Below are the code and all the weights of a small trained network. Each question names an input and a target symbol and asks about switching units off, where a switched-off unit gives its printed mean instead of its output.

import numpy as np


def w(rows, s, z=0):
    codes = np.array(rows[::2]) - 128.0
    scale = np.full(codes.shape[1], s)
    scale[-1] = z or s
    return codes * scale


def f(y):
    return np.maximum(y, 0)


def softmax(a):
    e = np.exp(a - a.max(-1, keepdims=True))
    return e / e.sum(-1, keepdims=True)


def log_softmax(a):
    a = a - a.max(-1, keepdims=True)
    return a - np.log(np.exp(a).sum(-1, keepdims=True))


def net(x, mask):
    ids = ['αβγδεηλμπτφ'.index(c) for c in x.split()]
    T = len(ids)
    res = E[ids] + P[:T]
    u = 0
    for l in range(2):
        q, k, v = (res @ M[l].T for M in (Q, K, V))
        z = softmax(np.where(np.tri(T) > 0, q @ k.T / 2**0.5, -1e9)) @ v
        res = res + np.where(mask[u], z, O[l][:, -1]) @ O[l][:, :-1]
        u += 1
        y = f(res @ A[l][:, :-1].T + A[l][:, -1])
        res = res + np.where(mask[u : u + 16], y, B[l][:, -1]) @ B[l][:, :-1]
        u += 16
    return log_softmax(res[-1] @ U[:, :-1].T + U[:, -1])


Q, K, V, O, A, B = {}, {}, {}, {}, {}, {}
E = w([
[66,234,110],'α',
[201,113,113],'β',
[153,119,192],'γ',
[147,128,185],'δ',
[167,130,161],'ε',
[139,117,190],'η',
[140,127,194],'λ',
[163,159,113],'μ',
[126,171,53],'π',
[173,54,130],'τ',
[40,95,6],'φ',
],0.015)
P = w([
[159,122,103],'0',
[151,152,100],'1',
[86,99,147],'2',
[76,141,179],'3',
[115,187,98],'4',
[81,3,154],'5',
],0.011)
Q[0] = w([
[1,226,156],'0.h0',
[189,75,152],'0.h0',
],0.0069)
K[0] = w([
[173,111,254],'0.h0',
[90,115,169],'0.h0',
],0.0077)
V[0] = w([
[1,129,91],'0.h0',
[50,115,133],'0.h0',
],0.005)
O[0] = w([
[63,191,40,14],'0.h0',
[108,253,89,2],'0.h0',
],0.0036,0.00068)
A[0] = w([
[135,87,121,178],'0.n0',
[209,65,162,46],'0.n1',
[34,123,44,94],'0.n2',
[131,180,131,99],'0.n3',
[107,118,38,29],'0.n4',
[143,122,223,193],'0.n5',
[139,200,124,46],'0.n6',
[141,160,28,57],'0.n7',
[152,106,173,253],'0.n8',
[18,22,47,221],'0.n9',
[124,123,58,35],'0.n10',
[202,178,221,211],'0.n11',
[63,172,226,86],'0.n12',
[65,159,65,125],'0.n13',
[134,206,200,226],'0.n14',
[146,180,1,65],'0.n15',
],0.0089,0.0023)
B[0] = w([
[244,110,142,171],'0.n0',
[180,97,179,187],'0.n1',
[176,98,228,205],'0.n2',
[142,101,158,147],'0.n3',
[142,205,218,171],'0.n4',
[133,186,130,196],'0.n5',
[212,84,113,150],'0.n6',
[138,215,157,181],'0.n7',
[174,184,97,202],'0.n8',
[157,126,251,255],'0.n9',
[140,157,156,156],'0.n10',
[154,243,55,207],'0.n11',
[179,143,40,173],'0.n12',
[233,124,177,192],'0.n13',
[253,144,67,195],'0.n14',
[108,232,169,201],'0.n15',
],0.0052,0.0057)
Q[1] = w([
[86,156,162],'1.h0',
[74,3,174],'1.h0',
],0.013)
K[1] = w([
[129,172,127],'1.h0',
[248,174,99],'1.h0',
],0.015)
V[1] = w([
[178,46,138],'1.h0',
[151,122,247],'1.h0',
],0.011)
O[1] = w([
[22,97,6,130],'1.h0',
[37,79,255,254],'1.h0',
],0.0088,0.0078)
A[1] = w([
[69,218,144,21],'1.n0',
[175,162,43,88],'1.n1',
[51,93,135,96],'1.n2',
[177,138,165,144],'1.n3',
[111,139,117,126],'1.n4',
[184,176,5,98],'1.n5',
[102,156,156,194],'1.n6',
[227,108,202,145],'1.n7',
[65,185,93,134],'1.n8',
[105,119,42,99],'1.n9',
[112,151,99,253],'1.n10',
[85,90,129,129],'1.n11',
[100,177,203,114],'1.n12',
[185,149,119,140],'1.n13',
[56,141,166,179],'1.n14',
[110,62,76,124],'1.n15',
],0.011,0.0055)
B[1] = w([
[52,91,107,155],'1.n0',
[134,157,242,148],'1.n1',
[67,167,87,153],'1.n2',
[106,150,103,198],'1.n3',
[132,32,139,129],'1.n4',
[134,107,254,157],'1.n5',
[142,56,95,183],'1.n6',
[84,202,45,254],'1.n7',
[179,68,96,136],'1.n8',
[137,120,155,134],'1.n9',
[253,38,113,153],'1.n10',
[143,151,103,145],'1.n11',
[135,87,53,224],'1.n12',
[57,196,184,163],'1.n13',
[171,85,132,186],'1.n14',
[189,144,122,140],'1.n15',
],0.006,0.016)
U = w([
[90,179,91,3],'α',
[193,85,189,58],'β',
[130,142,129,68],'γ',
[144,137,123,110],'δ',
[134,130,158,140],'ε',
[162,108,133,186],'η',
[144,145,117,249],'λ',
[152,153,254,126],'μ',
[103,176,88,112],'π',
[192,48,46,200],'τ',
[61,123,185,95],'φ',
],0.0097,0.0026)

Each question gives the input, a string of symbols that net reads in full, and the target symbol t.
The units are the heads (2 rows each of Q, K, V and O) and the neurons (one row each of A and B). Each row of codes is followed by its name. A weight is (code - 128) times the scale printed after its matrix; where a second scale follows, it is the last column's (O, A, B and U).
mask holds one flag per unit, layer by layer, with each layer's heads first. A switched-off unit (its flag False) gives its mean, the last column of its rows in O or B, instead of its output. The means were averaged over made-up inputs and are rounded, as every weight is.
A unit's drop is (log p(t) with every unit on - log p(t) with that unit switched off) / (log p(t) with every unit on - log p(t) with every unit switched off).
top k neurons: the k neurons with the biggest drops, biggest first
top k neurons in layer l: the k neurons of layer l with the biggest drops, biggest first
drop of u: that unit's drop, to one decimal
input η β μ β μ, target μ: top 2 neurons -> (0.n9, 1.n5)
input τ μ μ γ τ, target τ: top 2 neurons in layer 0 -> (0.n9, 0.n15)
input μ λ μ φ α, target φ: top 3 neurons -> (0.n9, 0.n2, 1.n0)
input μ β μ ε β, target μ: top 3 neurons -> (0.n9, 1.n5, 0.n2)
input λ μ μ α, target μ: top 2 neurons in layer 1 -> (1.n5, 1.n1)
input φ μ β λ μ, target μ: top 3 neurons -> (0.n7, 0.n13, 0.n9)
input δ π π φ γ, target φ: top 2 neurons -> (0.n9, 0.n2)
input μ μ φ ε, target φ: top 4 neurons in layer 0 -> (0.n9, 0.n2, 0.n13, 0.n4)
input τ μ μ τ μ, target τ: top neuron in layer 0 -> (0.n14)
input η μ τ τ π, target τ: top 2 neurons -> (1.n8, 1.n10)
input τ δ μ τ τ, target τ: top 2 neurons in layer 0 -> (0.n15, 0.n9)
input γ τ τ γ δ, target τ: top 2 neurons -> (1.n8, 1.n10)
input α δ μ δ β, target μ: top 3 neurons in layer 1 -> (1.n5, 1.n1, 1.n12)
input γ φ π β φ, target φ: top 4 neurons in layer 0 -> (0.n9, 0.n2, 0.n11, 0.n14)
input μ α τ π, target τ: top 2 neurons in layer 0 -> (0.n13, 0.n14)
input γ μ γ φ τ, target φ: top 4 neurons -> (0.n9, 0.n2, 1.n2, 1.n10)
input γ δ α τ λ, target τ: top neuron -> (0.n14)
input α λ τ μ μ, target τ: top 2 neurons in layer 1 -> (1.n8, 1.n10)
input φ τ φ δ η, target φ: drop of 0.n2 -> 0.4
input μ δ μ τ γ, target τ: drop of 0.n15 -> 0.1
input β τ τ λ η, target τ: drop of 0.h0 -> 0.0
input μ μ φ β, target φ: top neuron in layer 1 -> (1.n2)
